Here is a tiny trained network, its code and every weight. The questions are about switching its units off for an input and a target symbol, where a switched-off unit gives its printed mean instead of its output.

import numpy as np


def w(rows, s, z=0):
    codes = np.array(rows[::2]) - 128.0
    scale = np.full(codes.shape[1], s)
    scale[-1] = z or s
    return codes * scale


def f(y):
    return y / 2 * (1 + np.tanh(0.7978845608 * (y + 0.044715 * y**3)))


def softmax(a):
    e = np.exp(a - a.max(-1, keepdims=True))
    return e / e.sum(-1, keepdims=True)


def log_softmax(a):
    a = a - a.max(-1, keepdims=True)
    return a - np.log(np.exp(a).sum(-1, keepdims=True))


def net(x, mask):
    ids = ['αγζηθξπσφψ'.index(c) for c in x.split()]
    T = len(ids)
    res = E[ids] + P[:T]
    u = 0
    for l in range(3):
        q, k, v = (res @ M[l].T for M in (Q, K, V))
        z = softmax(np.where(np.tri(T) > 0, q @ k.T / 2**0.5, -1e9)) @ v
        res = res + np.where(mask[u], z, O[l][:, -1]) @ O[l][:, :-1]
        u += 1
        y = f(res @ A[l][:, :-1].T + A[l][:, -1])
        res = res + np.where(mask[u : u + 4], y, B[l][:, -1]) @ B[l][:, :-1]
        u += 4
    return log_softmax(res[-1] @ U[:, :-1].T + U[:, -1])


Q, K, V, O, A, B = {}, {}, {}, {}, {}, {}
E = w([
[171,59,198],'α',
[142,76,167],'γ',
[41,26,86],'ζ',
[165,100,74],'η',
[112,215,113],'θ',
[167,62,189],'ξ',
[255,125,86],'π',
[176,173,189],'σ',
[16,33,13],'φ',
[63,19,243],'ψ',
],0.0093)
P = w([
[126,158,210],'0',
[166,160,177],'1',
[187,152,149],'2',
[204,133,124],'3',
[216,133,96],'4',
[232,107,74],'5',
[248,105,52],'6',
[252,99,35],'7',
[244,87,22],'8',
[250,94,26],'9',
],0.0029)
Q[0] = w([
[102,253,178],'0.h1',
[140,109,201],'0.h1',
],0.025)
K[0] = w([
[114,159,253],'0.h1',
[149,62,104],'0.h1',
],0.033)
V[0] = w([
[104,114,61],'0.h1',
[239,138,251],'0.h1',
],0.0027)
O[0] = w([
[132,194,149,190],'0.h1',
[83,2,73,7],'0.h1',
],0.0034,0.002)
A[0] = w([
[113,134,67,251],'0.n1',
[117,152,200,54],'0.n2',
[116,252,53,67],'0.n3',
[44,119,86,27],'0.n4',
],0.016,0.003)
B[0] = w([
[245,65,97,251],'0.n1',
[55,162,10,133],'0.n2',
[118,41,93,164],'0.n3',
[142,208,39,185],'0.n4',
],0.011,0.0028)
Q[1] = w([
[110,254,108],'1.h1',
[145,190,191],'1.h1',
],0.028)
K[1] = w([
[46,210,250],'1.h1',
[146,185,209],'1.h1',
],0.02)
V[1] = w([
[167,184,83],'1.h1',
[235,253,15],'1.h1',
],0.004)
O[1] = w([
[89,161,155,175],'1.h1',
[2,222,236,255],'1.h1',
],0.0044,0.0065)
A[1] = w([
[94,153,220,3],'1.n1',
[233,221,77,107],'1.n2',
[189,77,155,224],'1.n3',
[91,250,113,3],'1.n4',
],0.012,0.0041)
B[1] = w([
[170,250,26,167],'1.n1',
[116,207,196,233],'1.n2',
[9,156,39,253],'1.n3',
[169,46,186,118],'1.n4',
],0.013,0.0047)
Q[2] = w([
[102,147,151],'2.h1',
[254,89,105],'2.h1',
],0.049)
K[2] = w([
[148,174,104],'2.h1',
[73,57,251],'2.h1',
],0.032)
V[2] = w([
[207,80,3],'2.h1',
[36,131,94],'2.h1',
],0.015)
O[2] = w([
[228,55,2,69],'2.h1',
[39,134,39,254],'2.h1',
],0.01,0.0086)
A[2] = w([
[197,160,65,86],'2.n1',
[143,74,152,70],'2.n2',
[91,2,157,1],'2.n3',
[151,74,148,70],'2.n4',
],0.015,0.0079)
B[2] = w([
[140,116,146,253],'2.n1',
[10,123,148,114],'2.n2',
[115,45,194,160],'2.n3',
[2,101,108,116],'2.n4',
],0.057,0.0038)
U = w([
[243,163,43,195],'α',
[119,147,18,132],'γ',
[97,96,121,2],'ζ',
[100,96,118,32],'η',
[190,102,157,248],'θ',
[116,107,109,106],'ξ',
[141,137,179,102],'π',
[114,113,232,50],'σ',
[229,174,255,228],'φ',
[61,166,170,97],'ψ',
],0.0077,0.007)

Each question gives the input, a string of symbols that net reads in full, and the target symbol t.
The units are the heads (2 rows each of Q, K, V and O) and the neurons (one row each of A and B). Each row of codes is followed by its name. A weight is (code - 128) times the scale printed after its matrix; where a second scale follows, it is the last column's (O, A, B and U).
mask holds one flag per unit, layer by layer, with each layer's heads first. A switched-off unit (its flag False) gives its mean, the last column of its rows in O or B, instead of its output. The means were averaged over made-up inputs and are rounded, as every weight is.
A unit's drop is (log p(t) with every unit on - log p(t) with that unit switched off) / (log p(t) with every unit on - log p(t) with every unit switched off).
The circuit of an input: a set's keep is (log p(t) with only the set's units on - log p(t) with every unit switched off) / (log p(t) with every unit on - log p(t) with every unit switched off). Starting from the 12 units with the biggest drops (on a tie, the unit counted first), units are removed one at a time, each time the one whose removal leaves the highest keep (on an exact tie, the one counted first), for as long as the keep stays at least 0.8.
circuit, biggest first: the units of the circuit, biggest drop first
unit that matters most: the unit with the biggest drop
top k neurons: the k neurons with the biggest drops, biggest first
top k neurons in layer l: the k neurons of layer l with the biggest drops, biggest first
input α ζ γ ξ, target α: unit that matters most	1.h1
input γ η ξ, target γ: circuit, biggest first	(1.n3, 0.n4, 1.h1, 2.h1)
input ψ σ ξ ξ, target η: top 4 neurons	(2.n3, 1.n2, 1.n3, 1.n1)
input θ φ θ, target φ: top 4 neurons	(1.n3, 0.n4, 1.n2, 0.n1)
input θ ψ ξ η ψ η ζ γ σ, target α: circuit, biggest first	(0.n4, 2.h1, 1.n2)
input η ψ α θ θ, target θ: top 2 neurons	(0.n3, 1.n3)
input ζ ψ α θ γ, target θ: circuit, biggest first	(1.n2, 2.n1, 0.n3, 2.h1)
input γ ξ ζ α φ, target φ: top 2 neurons in layer 1	(1.n2, 1.n3)
input ψ φ γ η α η σ α γ α, target γ: top 2 neurons in layer 2	(2.n1, 2.n3)
input η θ ζ π α σ ψ ψ η α, target γ: top 2 neurons in layer 1	(1.n3, 1.n2)
input ζ ξ α γ γ, target α: top 3 neurons	(1.n2, 0.n3, 0.n2)
input ψ ξ η ζ θ ζ γ α ψ, target α: circuit, biggest first	(1.h1, 2.h1)
input σ φ σ η ψ ψ η η, target ψ: top 2 neurons	(0.n1, 1.n1)
input θ π η ξ ζ σ, target α: circuit, biggest first	(0.n4, 1.h1, 2.h1)
input ζ ψ θ η, target γ: unit that matters most	1.h1
input π θ γ, target θ: top 2 neurons	(0.n3, 1.n1)
input φ π η, target φ: top 2 neurons in layer 1	(1.n3, 1.n4)
input α ξ η ψ ψ ξ γ, target γ: top 3 neurons	(1.n3, 0.n3, 0.n4)
input ζ ψ ξ α, target α: top 2 neurons in layer 1	(1.n2, 1.n3)
input θ σ η ψ σ π ψ, target ψ: unit that matters most	1.n2
input η π α η, target γ: top 4 neurons	(0.n1, 1.n3, 0.n4, 1.n1)
input ξ σ ψ η σ, target γ: top 2 neurons in layer 1	(1.n3, 1.n1)
input ψ η φ ψ π α ψ γ, target ψ: top 2 neurons	(0.n4, 0.n1)
